Below are the code and all the weights of a small trained network. Each question names an input and a target symbol and asks about switching units off, where a switched-off unit gives its printed mean instead of its output.

import numpy as np


def w(rows, s, z=0):
    codes = np.array(rows[::2]) - 128.0
    scale = np.full(codes.shape[1], s)
    scale[-1] = z or s
    return codes * scale


def f(y):
    return y / 2 * (1 + np.tanh(0.7978845608 * (y + 0.044715 * y**3)))


def softmax(a):
    e = np.exp(a - a.max(-1, keepdims=True))
    return e / e.sum(-1, keepdims=True)


def log_softmax(a):
    a = a - a.max(-1, keepdims=True)
    return a - np.log(np.exp(a).sum(-1, keepdims=True))


def net(x, mask):
    ids = ['ΛΣΩαβγδεηθμπτ'.index(c) for c in x.split()]
    T = len(ids)
    res = E[ids] + P[:T]
    r = res
    for j in range(3):
        rows = slice(4 * j, 4 * j + 4)
        q, k, v = (r @ M[0][rows].T for M in (Q, K, V))
        z = softmax(np.where(np.tri(T) > 0, q @ k.T / 4**0.5, -1e9)) @ v
        o = O[0][rows]
        res = res + np.where(mask[j], z, o[:, -1]) @ o[:, :-1]
    y = f(res @ A[0][:, :-1].T + A[0][:, -1])
    res = res + np.where(mask[3:19], y, B[0][:, -1]) @ B[0][:, :-1]
    return log_softmax(res[-1] @ U[:, :-1].T + U[:, -1])


Q, K, V, O, A, B = {}, {}, {}, {}, {}, {}
E = w([
[124,61,129,102,81,122,151,127,124,121],'Λ',
[149,129,90,74,168,118,25,100,153,80],'Σ',
[92,116,172,82,154,149,146,32,114,51],'Ω',
[214,112,225,118,114,139,58,132,152,95],'α',
[60,200,134,109,98,91,172,112,168,90],'β',
[122,46,114,86,95,107,115,137,114,130],'γ',
[85,187,229,72,130,150,115,120,196,174],'δ',
[145,161,118,95,68,67,50,168,97,44],'ε',
[74,43,132,128,131,72,120,173,155,79],'η',
[161,72,154,2,104,98,162,208,135,151],'θ',
[114,97,166,145,182,109,55,153,32,122],'μ',
[203,147,139,162,138,170,201,53,98,165],'π',
[104,69,113,132,116,71,132,139,174,226],'τ',
],0.019)
P = w([
[96,58,104,106,50,197,117,159,135,129],'0',
[94,56,126,125,91,182,127,165,148,107],'1',
[87,67,136,128,110,167,143,158,145,106],'2',
[99,72,138,123,117,145,135,151,143,108],'3',
[103,82,148,122,122,129,141,145,139,114],'4',
[108,90,146,121,136,114,137,138,137,117],'5',
[117,100,152,119,140,99,140,128,130,123],'6',
[124,110,155,116,149,86,137,125,129,134],'7',
[129,121,158,108,155,69,134,122,131,138],'8',
[134,127,163,109,170,56,133,118,130,138],'9',
[137,135,167,105,176,43,136,109,124,149],'10',
[147,140,167,110,184,26,135,101,118,147],'11',
[142,146,176,99,189,21,129,80,111,157],'12',
[147,150,182,105,196,5,127,71,104,161],'13',
],0.013)
Q[0] = w([
[175,166,150,146,119,130,132,102,140,109],'h0',
[138,145,91,182,132,208,119,133,131,118],'h0',
[131,252,136,153,155,206,78,114,96,91],'h0',
[139,40,160,92,171,92,125,147,99,154],'h0',
[107,88,151,100,131,69,94,101,134,82],'h1',
[117,158,111,160,129,181,99,126,81,154],'h1',
[141,158,55,214,119,137,165,140,117,160],'h1',
[195,148,64,234,111,165,138,74,138,145],'h1',
[63,75,217,86,123,47,101,138,171,123],'h2',
[124,215,135,180,111,174,87,113,149,85],'h2',
[111,156,140,129,148,122,124,123,104,108],'h2',
[129,194,151,183,157,163,80,131,142,133],'h2',
],0.014)
K[0] = w([
[157,77,103,108,88,140,180,130,139,141],'h0',
[129,79,105,139,100,216,141,144,142,126],'h0',
[83,8,81,112,82,158,136,183,147,170],'h0',
[157,159,162,147,163,86,113,90,108,142],'h0',
[177,149,166,105,171,50,167,128,135,150],'h1',
[111,116,81,138,86,201,139,97,140,118],'h1',
[120,102,121,105,88,219,109,141,167,70],'h1',
[68,104,115,110,63,212,120,178,153,60],'h1',
[172,184,148,117,174,48,145,128,107,135],'h2',
[109,33,101,119,72,131,148,182,142,148],'h2',
[128,98,136,135,123,112,110,131,102,173],'h2',
[126,53,110,110,106,150,166,147,162,141],'h2',
],0.012)
V[0] = w([
[208,73,132,160,172,137,100,159,80,148],'h0',
[78,147,155,169,110,88,114,177,138,149],'h0',
[84,99,49,115,154,72,144,96,145,251],'h0',
[94,125,58,116,165,110,182,130,112,54],'h0',
[104,161,132,48,143,101,70,156,156,70],'h1',
[88,65,53,157,99,57,120,159,122,172],'h1',
[170,123,125,75,86,161,147,173,119,119],'h1',
[148,138,131,144,110,136,155,156,255,179],'h1',
[127,137,140,151,87,108,199,134,50,137],'h2',
[145,141,69,169,49,164,124,78,215,95],'h2',
[152,155,110,120,73,70,122,166,94,60],'h2',
[179,123,104,47,183,160,215,119,101,155],'h2',
],0.0085)
O[0] = w([
[187,106,108,145,240,180,143,129,97,122,149],'h0',
[104,175,182,192,120,162,115,224,170,191,147],'h0',
[58,43,2,187,72,128,123,153,156,141,90],'h0',
[34,143,86,82,131,146,130,135,106,127,98],'h0',
[61,120,123,78,42,169,119,89,134,128,180],'h1',
[89,78,94,123,158,149,171,196,77,180,187],'h1',
[163,112,141,71,109,121,181,89,83,57,161],'h1',
[131,76,166,116,165,38,135,75,78,209,102],'h1',
[135,133,181,138,59,82,246,171,42,101,104],'h2',
[148,175,64,169,130,49,114,111,152,159,1],'h2',
[92,186,105,65,126,96,72,159,72,133,136],'h2',
[195,73,101,58,112,160,207,132,147,70,113],'h2',
],0.0079,0.0092)
A[0] = w([
[37,123,60,125,69,122,175,156,101,120,131],'n0',
[98,95,94,181,178,73,154,141,194,125,220],'n1',
[131,113,93,77,134,126,184,215,128,103,114],'n2',
[178,69,85,169,109,108,64,134,51,53,116],'n3',
[97,182,112,138,41,72,208,136,159,143,144],'n4',
[111,90,170,167,63,20,150,175,169,71,136],'n5',
[131,171,1,140,108,102,72,88,69,118,124],'n6',
[98,136,167,159,140,191,162,133,121,47,188],'n7',
[100,115,158,47,103,143,124,93,133,133,132],'n8',
[158,131,201,105,159,113,149,146,160,122,127],'n9',
[145,101,72,109,110,174,79,155,61,114,2],'n10',
[128,175,108,105,89,212,132,54,88,232,172],'n11',
[89,183,147,117,119,70,131,54,175,126,168],'n12',
[121,30,87,117,90,103,89,153,158,151,110],'n13',
[78,178,170,112,181,148,74,110,103,146,87],'n14',
[65,169,109,119,113,108,64,163,218,197,107],'n15',
],0.0079,0.0052)
B[0] = w([
[160,172,170,101,129,200,111,39,93,106,166],'n0',
[145,122,98,133,187,123,102,182,50,98,157],'n1',
[128,106,75,208,70,194,100,114,72,159,211],'n2',
[164,125,140,79,54,133,132,107,193,232,159],'n3',
[101,99,90,87,237,152,131,74,100,154,157],'n4',
[107,222,133,111,183,146,174,99,118,157,188],'n5',
[147,99,186,205,170,50,219,185,150,198,136],'n6',
[137,135,138,73,180,107,122,170,126,211,221],'n7',
[49,116,119,138,174,14,148,176,159,101,249],'n8',
[106,159,139,197,142,134,121,67,112,93,222],'n9',
[78,85,106,144,90,122,188,133,168,97,155],'n10',
[255,166,76,141,133,90,188,197,151,75,145],'n11',
[143,66,67,164,87,131,101,102,112,175,172],'n12',
[89,165,146,147,131,113,144,97,202,54,191],'n13',
[136,100,96,146,24,109,175,150,118,61,194],'n14',
[118,149,85,182,127,185,106,138,126,106,177],'n15',
],0.0065,0.012)
U = w([
[168,117,149,119,95,133,125,85,125,125,58],'Λ',
[182,97,51,46,173,92,76,146,193,96,117],'Σ',
[110,99,193,40,130,65,178,102,150,90,62],'Ω',
[246,189,148,104,174,115,164,105,122,113,248],'α',
[136,186,120,78,132,140,129,82,122,179,102],'β',
[141,71,152,147,55,129,95,56,159,180,108],'γ',
[111,157,194,189,111,80,233,159,253,152,117],'δ',
[159,181,123,143,58,59,129,165,88,103,139],'ε',
[141,162,157,85,126,204,118,174,160,84,163],'η',
[133,86,123,136,76,142,168,103,125,58,4],'θ',
[142,68,139,144,168,130,131,165,97,216,211],'μ',
[214,157,86,134,122,112,227,123,127,117,184],'π',
[113,134,123,209,126,122,120,96,105,24,89],'τ',
],0.0048,0.0038)

Each question gives the input, a string of symbols that net reads in full, and the target symbol t.
The units are the heads (4 rows each of Q, K, V and O) and the neurons (one row each of A and B). Each row of codes is followed by its name. A weight is (code - 128) times the scale printed after its matrix; where a second scale follows, it is the last column's (O, A, B and U).
mask holds one flag per unit, heads first, then neurons. A switched-off unit (its flag False) gives its mean, the last column of its rows in O or B, instead of its output. The means were averaged over made-up inputs and are rounded, as every weight is.
A unit's drop is (log p(t) with every unit on - log p(t) with that unit switched off) / (log p(t) with every unit on - log p(t) with every unit switched off).
The circuit of an input: a set's keep is (log p(t) with only the set's units on - log p(t) with every unit switched off) / (log p(t) with every unit on - log p(t) with every unit switched off). Starting from the 12 units with the biggest drops (on a tie, the unit counted first), units are removed one at a time, each time the one whose removal leaves the highest keep (on an exact tie, the one counted first), for as long as the keep stays at least 0.8.
circuit, biggest first: the units of the circuit, biggest drop first
most important unit: the unit with the biggest drop
k most important neurons: the k neurons with the biggest drops, biggest first
heads that matter: for each layer, one digit per head in row order, 1 if its drop is at least 0.15 and else 0, layers parted by /
input θ θ μ β θ δ Ω ε θ μ τ τ π η, target π: most important unit : h2
input η π μ δ π θ, target α: circuit, biggest first : (h1 n5 h2)
input θ Σ δ, target Ω: circuit, biggest first : (h1 n2)
input τ μ Λ μ Σ μ Λ ε, target η: heads that matter : 010
input α Ω π θ Ω ε μ θ η θ π θ, target π: heads that matter : 101
input π π θ Λ Ω θ μ π β μ ε τ θ, target μ: 2 most important neurons : (n13 n2)
input μ α θ η μ θ η, target μ: circuit, biggest first : (h0 n7 h2)
input τ θ θ η δ θ π μ μ θ Σ δ μ η, target η: circuit, biggest first : (h1 h2)
input θ θ θ π, target π: circuit, biggest first : (n11 h2)
input Λ θ μ ε α θ α θ θ, target α: heads that matter : 100
input α μ μ β θ θ γ δ τ ε π τ δ, target μ: heads that matter : 110
input β η θ θ η μ τ, target μ: circuit, biggest first : (h1 h0)
input γ θ ε γ θ μ τ γ θ θ π μ, target α: heads that matter : 010
input η τ θ δ η, target δ: circuit, biggest first : (h0 h2)
input μ η δ δ γ, target δ: circuit, biggest first : (h0 n13 h2)
input α θ π α, target α: circuit, biggest first : (h1 h0)
input π μ θ θ β η μ δ θ η β, target β: heads that matter : 100
input θ θ Σ ε θ δ Ω Σ θ η Ω, target Ω: circuit, biggest first : (n8 h1 h0)
input η δ Σ γ μ Ω δ η, target δ: 4 most important neurons : (n5 n13 n2 n0)
input η τ Λ Σ Λ μ Σ, target η: circuit, biggest first : (h1)
input δ β θ θ δ Ω θ η, target Ω: heads that matter : 110
input τ θ θ Σ η θ μ γ δ ε θ, target ε: heads that matter : 101
input θ θ μ δ θ β δ γ, target δ: heads that matter : 100
input θ μ θ θ π Σ θ θ Σ, target Ω: heads that matter : 010
